Small tables with named rows and columns. After each table, cells are looked up by row and column.

moba:
cols = kuduk, fovat, vot, nilid, femuki, mov, vopuzes, mulabol
per: [5.8, 4.7, 3.9, 4.3, 7.2, 4.8, 6.0, 4.8]
netiv: [5.3, 5.1, 1.9, 4.4, 7.5, 5.1, 5.6, 6.7]
gezig: [3.6, 6.9, 4.4, 5.6, 6.8, 3.9, 5.4, 4.8]
misatu: [3.6, 3.4, 3.1, 4.3, 7.0, 3.9, 6.0, 5.8]
kal: [5.4, 5.0, 1.9, 4.4, 7.4, 5.0, 5.6, 6.7]
bab: [5.8, 8.3, 2.9, 4.8, 7.3, 5.1, 9.1, 6.4]
fubil: [5.4, 6.5, 4.4, 5.5, 7.4, 4.4, 9.6, 5.3]
kosozib: [5.6, 8.1, 3.2, 5.6, 6.9, 5.2, 9.6, 6.7]
mireko: [5.8, 8.3, 3.0, 4.9, 7.0, 5.2, 9.0, 6.1]
medugut: [5.7, 4.9, 2.1, 4.3, 7.5, 5.2, 5.6, 6.6]
zeruz: [5.2, 5.1, 1.9, 4.4, 7.5, 4.9, 5.5, 6.7]
gibem: [4.1, 3.4, 3.5, 4.4, 6.8, 3.9, 5.4, 5.6]

kosozib, kuduk => 5.6
misatu, nilid => 4.3
gibem, mov => 3.9
per, femuki => 7.2
kal, nilid => 4.4
netiv, nilid => 4.4
mireko, vot => 3.0
gibem, mulabol => 5.6
misatu, kuduk => 3.6
per, vot => 3.9
misatu, vot => 3.1
bab, nilid => 4.8

mibu =
         kazuvof  dimaned  vabul  guvifak    bot    ret    dop   fana    kiz
gaf        0.614    0.550  0.595    0.420  0.521  0.352  0.484  0.463  0.523
lise       0.651    0.517  0.550    0.340  0.455  0.267  0.383  0.479  0.577
borup      0.304    0.369  0.462    0.682  0.438  0.460  0.695  0.780  0.198
lesuku     0.716    0.490  0.659    0.328  0.522  0.215  0.446  0.404  0.547
remaf      0.529    0.517  0.726    0.542  0.718  0.606  0.732  0.405  0.476
gop        0.545    0.493  0.513    0.559  0.527  0.572  0.526  0.558  0.566
mab        0.167    0.447  0.448    0.792  0.532  0.734  0.813  0.788  0.204
kif        0.698    0.576  0.687    0.340  0.622  0.411  0.483  0.324  0.656
nelepub    0.788    0.507  0.555    0.381  0.458  0.290  0.325  0.445  0.685
fozami     0.695    0.593  0.796    0.441  0.828  0.735  0.645  0.215  0.763

fozami, kiz -> 0.763
fozami, guvifak -> 0.441
lise, ret -> 0.267
lesuku, vabul -> 0.659
remaf, dop -> 0.732
fozami, ret -> 0.735
mab, dimaned -> 0.447
remaf, bot -> 0.718
gop, bot -> 0.527
lesuku, guvifak -> 0.328
gaf, ret -> 0.352
lise, fana -> 0.479
mab, bot -> 0.532
gop, ret -> 0.572
Which row has the largest dop? mab

pafepo:
|  | sagos | lis | fugalib | damod | pil | tad |
|---|---|---|---|---|---|---|
| kam | 107 | 102 | 99 | 77 | 98 | 79 |
| dov | 130 | 60 | 205 | 102 | 144 | 163 |
| dag | 66 | 152 | 85 | 137 | 128 | 131 |
| nofun | 45 | 121 | 78 | 113 | 102 | 184 |
| fefut | 118 | 80 | 95 | 79 | 32 | 127 |
| fumuk | 24 | 94 | 181 | 89 | 58 | 149 |
| luzagib | 108 | 143 | 179 | 136 | 114 | 161 |
| veraluz | 53 | 28 | 115 | 61 | 26 | 126 |
| momid | 48 | 84 | 150 | 21 | 85 | 199 |
| zagapi | 81 | 41 | 111 | 145 | 69 | 43 |
| pul | 122 | 123 | 29 | 72 | 30 | 96 |

fumuk, lis: 94
zagapi, pil: 69
veraluz, damod: 61
fefut, lis: 80
dag, sagos: 66
luzagib, damod: 136
nofun, fugalib: 78
dov, pil: 144
pul, lis: 123
pul, damod: 72
pul, sagos: 122
luzagib, fugalib: 179
dov, tad: 163
zagapi, sagos: 81
pul, pil: 30
fumuk, sagos: 24
luzagib, pil: 114
nofun, sagos: 45
pul, fugalib: 29
fefut, sagos: 118

vatal.csv
,sutabe,tafep,rol,bis,bot,paz,faveb,misivo,mav
pup,1284,-3309,-3247,1273,1376,-3305,-3273,-3291,-3206
zel,-3834,1944,1844,-3905,-3952,1987,1960,1856,1857
bazeta,1273,-3102,-3209,1230,1203,-3090,-3073,-3164,-3221
boz,-8305,6157,6238,-8363,-8175,6355,6308,6199,6359

paz of boz: 6355
tafep of zel: 1944
misivo of zel: 1856
paz of pup: -3305
sutabe of bazeta: 1273
bis of boz: -8363
misivo of bazeta: -3164
paz of zel: 1987
bot of pup: 1376
bis of pup: 1273
tafep of pup: -3309
rol of boz: 6238
tafep of boz: 6157
bot of zel: -3952

gilimum =
          voz   vip   veb  sapeto   vos   dil  firolur
danemu    955   617  -863     969   961  -862     -651
vomav     564   816  -433     587   555  -494     -302
sog       101   198    11     107    95   -13       18
gek      -283  -116   358    -290  -275   388      238
marogos   -77    39   174     -74   -78   168      290
didiled   125   337   -30     113   127   -26       63
parovu     69   107    83      63    38    25       53
pipoto    363    42  -270     383   363  -273     -229
viz      -212   149   355    -215  -236   305      259
fira      -59  -116   137     -63   -49   175      -38
nepe      391   444  -273     387   382  -297     -155
voka      -96   -51   191     -88   -95   187       91
peg      -389  -332   490    -393  -396   497      251

What is the voz of sog in gilimum? 101
What is the voz of fira in gilimum? -59
What is the vos of vomav in gilimum? 555
What is the firolur of marogos in gilimum? 290
What is the veb of pipoto in gilimum? -270
What is the dil of danemu in gilimum? -862
What is the firolur of gek in gilimum? 238
What is the vip of viz in gilimum? 149
What is the dil of didiled in gilimum? -26
What is the voz of voka in gilimum? -96

nide:
cols = vala, lasufav, govi, mobin
bug: [195, 39, 62, 89]
gekuget: [50, 14, 121, 85]
miziga: [49, 58, 87, 101]

What is the govi of miziga in nide?
87
What is the mobin of bug in nide?
89
What is the mobin of miziga in nide?
101
What is the govi of bug in nide?
62
What is the lasufav of bug in nide?
39
What is the lasufav of gekuget in nide?
14
What is the vala of miziga in nide?
49
What is the mobin of gekuget in nide?
85
What is the vala of bug in nide?
195
What is the lasufav of miziga in nide?
58
What is the vala of gekuget in nide?
50
What is the govi of gekuget in nide?
121

bemaz =
         ratase  bimebu    riz  vivama
radob     84630   23320  84003   84972
pim       23554   84310  24011   23327
samodaf   84148   22403  85059   84775
pebero    23497   83898  24756   23037
basas     23367   84248  24723   25237
duvagal   23123   83997  23777   24299
reti      85437   22848  84206   85025
gak       23515   84023  22678   23169
ruvi      23549   22582  84762   83446
dinol     84839   84658  22905   24657

radob, vivama => 84972
dinol, vivama => 24657
reti, ratase => 85437
gak, ratase => 23515
ruvi, riz => 84762
gak, riz => 22678
basas, ratase => 23367
pebero, bimebu => 83898
duvagal, ratase => 23123

begofo:
	gofezof	banev	sogu	faf	gol	dubil	vazi	dulu	ses
let	0.301	0.623	0.334	0.553	0.408	0.366	0.542	0.414	0.490
munu	0.485	0.753	0.419	0.585	0.410	0.220	0.651	0.669	0.536
vus	0.443	0.545	0.348	0.474	0.462	0.273	0.377	0.435	0.306
sosudop	0.369	0.568	0.423	0.545	0.507	0.403	0.399	0.471	0.337
tafade	0.415	0.517	0.371	0.403	0.424	0.471	0.423	0.128	0.334
bip	0.357	0.683	0.337	0.531	0.396	0.311	0.703	0.648	0.547
kazoko	0.524	0.717	0.376	0.499	0.418	0.295	0.635	0.623	0.473
sudaka	0.348	0.444	0.441	0.572	0.550	0.515	0.394	0.282	0.570
fopivar	0.194	0.595	0.543	0.592	0.484	0.058	0.534	0.452	0.460
situten	0.363	0.506	0.304	0.597	0.491	0.366	0.481	0.378	0.204
zal	0.262	0.526	0.526	0.676	0.578	0.157	0.677	0.429	0.511

What is the gol of zal in begofo? 0.578
What is the banev of zal in begofo? 0.526
What is the dulu of sosudop in begofo? 0.471
What is the faf of sudaka in begofo? 0.572
What is the dulu of tafade in begofo? 0.128
What is the dulu of sudaka in begofo? 0.282
What is the ses of munu in begofo? 0.536
What is the dubil of zal in begofo? 0.157
What is the ses of zal in begofo? 0.511
What is the dubil of sosudop in begofo? 0.403
What is the faf of bip in begofo? 0.531
What is the vazi of bip in begofo? 0.703
What is the gofezof of sosudop in begofo? 0.369
Row with the largest banev: munu

letanin =
,zabikob,fuv
vepodul,196,72
rafudas,158,156
lebuf,202,234
parasi,88,173
nuburam,96,107
sazefuv,89,114
marig,167,51
ket,86,44
det,150,148
fip,122,170

ket, fuv -> 44
ket, zabikob -> 86
vepodul, zabikob -> 196
rafudas, zabikob -> 158
marig, fuv -> 51
rafudas, fuv -> 156
det, fuv -> 148

migap:
cols = siso, zodis, kive, koto, fitapu, malifos, goveme, mef, zuk, nimup
fer: [9808, 1506, 2981, -1310, -2193, 6000, 4098, 2987, 7482, -345]
gek: [9638, 1526, 1777, -3507, -2663, 3919, 4244, 1096, 5549, 940]
tagasu: [-1850, 2834, -1125, 1954, 3932, -1015, -162, 2403, 1512, 659]
dasago: [-6088, 5202, -252, 6069, 3279, 174, -2425, 4736, -1890, -387]
rol: [-901, 1068, 1083, 2028, 2085, 872, 1395, 1194, 115, 1200]

rol, zuk -> 115
tagasu, koto -> 1954
dasago, goveme -> -2425
rol, zodis -> 1068
gek, mef -> 1096
tagasu, zuk -> 1512
dasago, zodis -> 5202
dasago, zuk -> -1890
fer, kive -> 2981
fer, fitapu -> -2193
tagasu, kive -> -1125
rol, siso -> -901

